Here is a tiny trained network, its code and every weight. The questions are about switching its units off for an input and a target symbol, where a switched-off unit gives its printed mean instead of its output.

import numpy as np


def w(rows, s, z=0):
    codes = np.array(rows[::2]) - 128.0
    scale = np.full(codes.shape[1], s)
    scale[-1] = z or s
    return codes * scale


def f(y):
    return y / 2 * (1 + np.tanh(0.7978845608 * (y + 0.044715 * y**3)))


def softmax(a):
    e = np.exp(a - a.max(-1, keepdims=True))
    return e / e.sum(-1, keepdims=True)


def log_softmax(a):
    a = a - a.max(-1, keepdims=True)
    return a - np.log(np.exp(a).sum(-1, keepdims=True))


def net(x, mask):
    ids = ['Ωαβγδελτψ'.index(c) for c in x.split()]
    T = len(ids)
    res = E[ids] + P[:T]
    q, k, v = (res @ M[0].T for M in (Q, K, V))
    z = softmax(np.where(np.tri(T) > 0, q @ k.T / 3**0.5, -1e9)) @ v
    res = res + np.where(mask[0], z, O[0][:, -1]) @ O[0][:, :-1]
    y = f(res @ A[0][:, :-1].T + A[0][:, -1])
    res = res + np.where(mask[1:17], y, B[0][:, -1]) @ B[0][:, :-1]
    return log_softmax(res[-1] @ U[:, :-1].T + U[:, -1])


Q, K, V, O, A, B = {}, {}, {}, {}, {}, {}
E = w([
[72,138,133,132],'Ω',
[154,15,98,254],'α',
[168,100,74,166],'β',
[130,138,87,134],'γ',
[76,173,24,45],'δ',
[120,90,182,108],'ε',
[67,98,75,59],'λ',
[38,174,156,26],'τ',
[182,239,105,170],'ψ',
],0.023)
P = w([
[35,127,240,71],'0',
[97,142,24,88],'1',
[125,133,255,54],'2',
[111,155,47,110],'3',
[179,167,243,41],'4',
[126,158,78,106],'5',
],0.0072)
Q[0] = w([
[178,205,3,112],'head 1',
[2,136,88,220],'head 1',
[97,217,70,188],'head 1',
],0.0093)
K[0] = w([
[78,208,129,82],'head 1',
[255,182,121,218],'head 1',
[155,120,38,174],'head 1',
],0.007)
V[0] = w([
[187,63,175,93],'head 1',
[99,208,127,2],'head 1',
[208,170,172,186],'head 1',
],0.0088)
O[0] = w([
[131,78,196,43,30],'head 1',
[66,108,125,186,32],'head 1',
[107,255,127,113,4],'head 1',
],0.0097,0.0036)
A[0] = w([
[148,64,248,81,43],'neuron 1',
[42,111,122,123,139],'neuron 2',
[135,27,77,143,252],'neuron 3',
[74,119,124,205,154],'neuron 4',
[127,67,110,95,132],'neuron 5',
[26,112,141,165,148],'neuron 6',
[127,194,87,132,201],'neuron 7',
[46,117,220,84,64],'neuron 8',
[46,167,108,61,38],'neuron 9',
[46,183,37,167,147],'neuron 10',
[94,124,101,142,116],'neuron 11',
[150,138,85,195,88],'neuron 12',
[235,94,117,193,210],'neuron 13',
[121,195,136,119,96],'neuron 14',
[170,116,37,119,37],'neuron 15',
[129,142,45,79,253],'neuron 16',
],0.011,0.0066)
B[0] = w([
[148,143,157,197,167],'neuron 1',
[171,162,68,83,197],'neuron 2',
[86,151,192,125,249],'neuron 3',
[158,196,131,105,204],'neuron 4',
[138,2,162,73,167],'neuron 5',
[158,163,80,73,215],'neuron 6',
[156,36,141,204,172],'neuron 7',
[242,91,51,207,160],'neuron 8',
[125,54,6,162,158],'neuron 9',
[113,161,192,138,242],'neuron 10',
[192,159,164,126,161],'neuron 11',
[189,77,60,110,161],'neuron 12',
[69,129,115,118,196],'neuron 13',
[136,100,89,91,145],'neuron 14',
[190,175,103,77,154],'neuron 15',
[79,79,172,152,202],'neuron 16',
],0.0075,0.016)
U = w([
[187,188,142,58,212],'Ω',
[107,140,254,88,156],'α',
[43,109,176,143,138],'β',
[44,183,231,112,100],'γ',
[29,139,155,53,139],'δ',
[124,85,141,150,60],'ε',
[130,82,132,50,49],'λ',
[154,120,78,76,2],'τ',
[98,136,102,196,139],'ψ',
],0.0098,0.005)

Each question gives the input, a string of symbols that net reads in full, and the target symbol t.
The units are the heads (3 rows each of Q, K, V and O) and the neurons (one row each of A and B). Each row of codes is followed by its name. A weight is (code - 128) times the scale printed after its matrix; where a second scale follows, it is the last column's (O, A, B and U).
mask holds one flag per unit, heads first, then neurons. A switched-off unit (its flag False) gives its mean, the last column of its rows in O or B, instead of its output. The means were averaged over made-up inputs and are rounded, as every weight is.
A unit's drop is (log p(t) with every unit on - log p(t) with that unit switched off) / (log p(t) with every unit on - log p(t) with every unit switched off).
The circuit of an input: a set's keep is (log p(t) with only the set's units on - log p(t) with every unit switched off) / (log p(t) with every unit on - log p(t) with every unit switched off). Starting from the 12 units with the biggest drops (on a tie, the unit counted first), units are removed one at a time, each time the one whose removal leaves the highest keep (on an exact tie, the one counted first), for as long as the keep stays at least 0.8.
circuit, biggest first: the units of the circuit, biggest drop first
k most important neurons: the k neurons with the biggest drops, biggest first
drop when u is switched off: that unit's drop, to one decimal
input Ω ψ Ω Ω, target ψ: circuit, biggest first	head 1; neuron 7
input α λ ψ δ, target ψ: 3 most important neurons	neuron 9; neuron 7; neuron 16
input τ ψ Ω, target ψ: circuit, biggest first	head 1; neuron 3
input ε δ β, target β: circuit, biggest first	neuron 3; head 1
input Ω α λ, target λ: circuit, biggest first	neuron 5; head 1
input Ω ψ α β, target ψ: circuit, biggest first	head 1
input λ α ε, target ε: circuit, biggest first	neuron 8; head 1; neuron 1
input Ω ψ γ λ, target ψ: circuit, biggest first	head 1; neuron 9
input α δ δ τ, target τ: circuit, biggest first	neuron 8; neuron 9
input τ Ω β Ω δ, target δ: circuit, biggest first	head 1; neuron 8; neuron 6
input τ α ε, target ε: 2 most important neurons	neuron 8; neuron 1
input λ Ω ψ γ, target ψ: 2 most important neurons	neuron 7; neuron 3
input ε τ λ, target λ: 2 most important neurons	neuron 5; neuron 8
input δ Ω ψ γ, target ψ: circuit, biggest first	head 1
input ψ Ω Ω, target Ω: 2 most important neurons	neuron 6; neuron 16
input Ω α α Ω, target λ: drop when neuron 13 is switched off	0.0
input α α Ω ψ δ δ, target ψ: drop when neuron 4 is switched off	0.0
input ψ Ω Ω Ω τ ψ, target ψ: drop when neuron 7 is switched off	0.3
